Below are the code and all the weights of a small trained network. Each question names an input and a class and asks about switching units off, where a switched-off unit gives its printed mean instead of its output.

import numpy as np


def w(rows, s, z=0):
    codes = np.array(rows[::2]) - 128.0
    scale = np.full(codes.shape[1], s)
    scale[-1] = z or s
    return codes * scale


def norm(h):
    return h / np.sqrt((h * h).mean(-1, keepdims=True) + 1e-5)


def f(y):
    return y / 2 * (1 + np.tanh(0.7978845608 * (y + 0.044715 * y**3)))


def log_softmax(a):
    a = a - a.max(-1, keepdims=True)
    return a - np.log(np.exp(a).sum(-1, keepdims=True))


def net(x, mask):
    res = np.array(x, float).reshape(1, 4) / 4 @ E
    u = 0
    for l in range(3):
        y = f(norm(res) @ A[l][:, :-1].T + A[l][:, -1])
        res = res + np.where(mask[u : u + 4], y, B[l][:, -1]) @ B[l][:, :-1]
        u += 4
    return log_softmax(norm(res)[-1] @ U[:, :-1].T + U[:, -1])


A, B = {}, {}
E = w([
[68,104,108,127,122,106,71],'x0',
[217,108,54,93,184,251,137],'x1',
[139,2,175,108,227,102,137],'x2',
[193,183,154,150,150,141,12],'x3',
],0.01)
A[0] = w([
[121,157,180,114,107,85,248,158],'L0N1',
[151,175,147,127,102,127,243,1],'L0N2',
[124,194,141,132,100,119,85,2],'L0N3',
[173,120,179,129,149,93,80,85],'L0N4',
],0.016,0.0057)
B[0] = w([
[142,81,87,217,111,129,148,254],'L0N1',
[249,142,141,186,131,137,168,191],'L0N2',
[92,159,134,122,90,91,120,173],'L0N3',
[167,105,166,106,170,149,103,192],'L0N4',
],0.019,0.0098)
A[1] = w([
[138,153,89,61,163,181,154,147],'L1N1',
[94,252,144,128,113,129,96,16],'L1N2',
[94,196,51,38,87,228,142,101],'L1N3',
[97,208,151,112,94,84,47,4],'L1N4',
],0.02,0.0034)
B[1] = w([
[14,189,171,81,120,113,153,207],'L1N1',
[248,53,149,190,33,59,101,233],'L1N2',
[70,115,84,183,129,123,215,229],'L1N3',
[219,83,149,86,38,102,47,254],'L1N4',
],0.013,0.0077)
A[2] = w([
[83,143,102,213,81,53,74,159],'L2N1',
[163,147,120,132,177,159,159,47],'L2N2',
[71,5,105,109,127,93,141,135],'L2N3',
[172,122,176,145,122,120,174,254],'L2N4',
],0.025,0.0023)
B[2] = w([
[29,149,153,6,131,121,112,250],'L2N1',
[72,79,118,166,96,70,111,168],'L2N2',
[9,226,101,103,44,131,167,223],'L2N3',
[84,196,91,92,148,215,140,230],'L2N4',
],0.013,0.016)
U = w([
[250,126,78,235,97,173,182,92],'0',
[13,162,110,113,88,134,177,226],'1',
[194,153,166,84,11,67,32,135],'2',
[173,77,110,139,174,61,112,2],'3',
[160,103,223,82,251,128,37,155],'4',
],0.013,0.0054)

Each question gives the input, the list of numbers given to net, and the class t.
The units are the neurons (one row each of A and B). Each row of codes is followed by its name. A weight is (code - 128) times the scale printed after its matrix; where a second scale follows, it is the last column's (A, B and U).
mask holds one flag per neuron, layer by layer. A switched-off neuron (its flag False) gives its mean, the last column of its row in B, instead of its output. The means were averaged over made-up inputs and are rounded, as every weight is.
A unit's drop is (log p(t) with every unit on - log p(t) with that unit switched off) / (log p(t) with every unit on - log p(t) with every unit switched off).
The circuit of an input: a set's keep is (log p(t) with only the set's units on - log p(t) with every unit switched off) / (log p(t) with every unit on - log p(t) with every unit switched off). Starting from all 12 units, units are removed one at a time, each time the one whose removal leaves the highest keep (on an exact tie, the one counted first), for as long as the keep stays at least 0.8.
circuit, biggest first: the units of the circuit, biggest drop first
unit that matters most: the unit with the biggest drop
k most important neurons: the k neurons with the biggest drops, biggest first
top k neurons in layer l: the k neurons of layer l with the biggest drops, biggest first
drop when u is switched off: that unit's drop, to one decimal
input [-3,5,3,7], class 4: circuit, biggest first => (L2N3)
input [-8,-1,1,6], class 4: circuit, biggest first => (L0N4, L2N3)
input [7,2,6,4], class 4: circuit, biggest first => (L0N4, L0N1)
input [8,-6,2,5], class 2: circuit, biggest first => (L0N1, L1N4)
input [4,-3,7,4], class 4: 2 most important neurons => (L0N4, L0N1)
input [6,5,6,4], class 4: 3 most important neurons => (L1N3, L0N1, L0N4)
input [5,4,-8,2], class 2: 4 most important neurons => (L1N4, L1N2, L0N3, L0N1)
input [-4,-6,-4,-5], class 0: circuit, biggest first => (L0N2, L0N1)
input [-3,-1,3,-4], class 0: 2 most important neurons => (L0N2, L1N1)
input [-5,5,3,-7], class 0: top 2 neurons in layer 2 => (L2N1, L2N3)
input [-6,7,-5,-4], class 0: 3 most important neurons => (L2N1, L0N2, L2N3)
input [6,1,-5,-2], class 2: top 3 neurons in layer 1 => (L1N4, L1N2, L1N1)
input [-8,0,3,-5], class 0: drop when L0N2 is switched off => 0.4
input [-3,6,7,6], class 4: unit that matters most => L2N3
input [-1,-2,5,3], class 4: drop when L0N4 is switched off => 0.5
input [3,4,-5,6], class 2: drop when L1N4 is switched off => 0.2
input [-2,5,2,4], class 4: top 3 neurons in layer 2 => (L2N3, L2N4, L2N1)
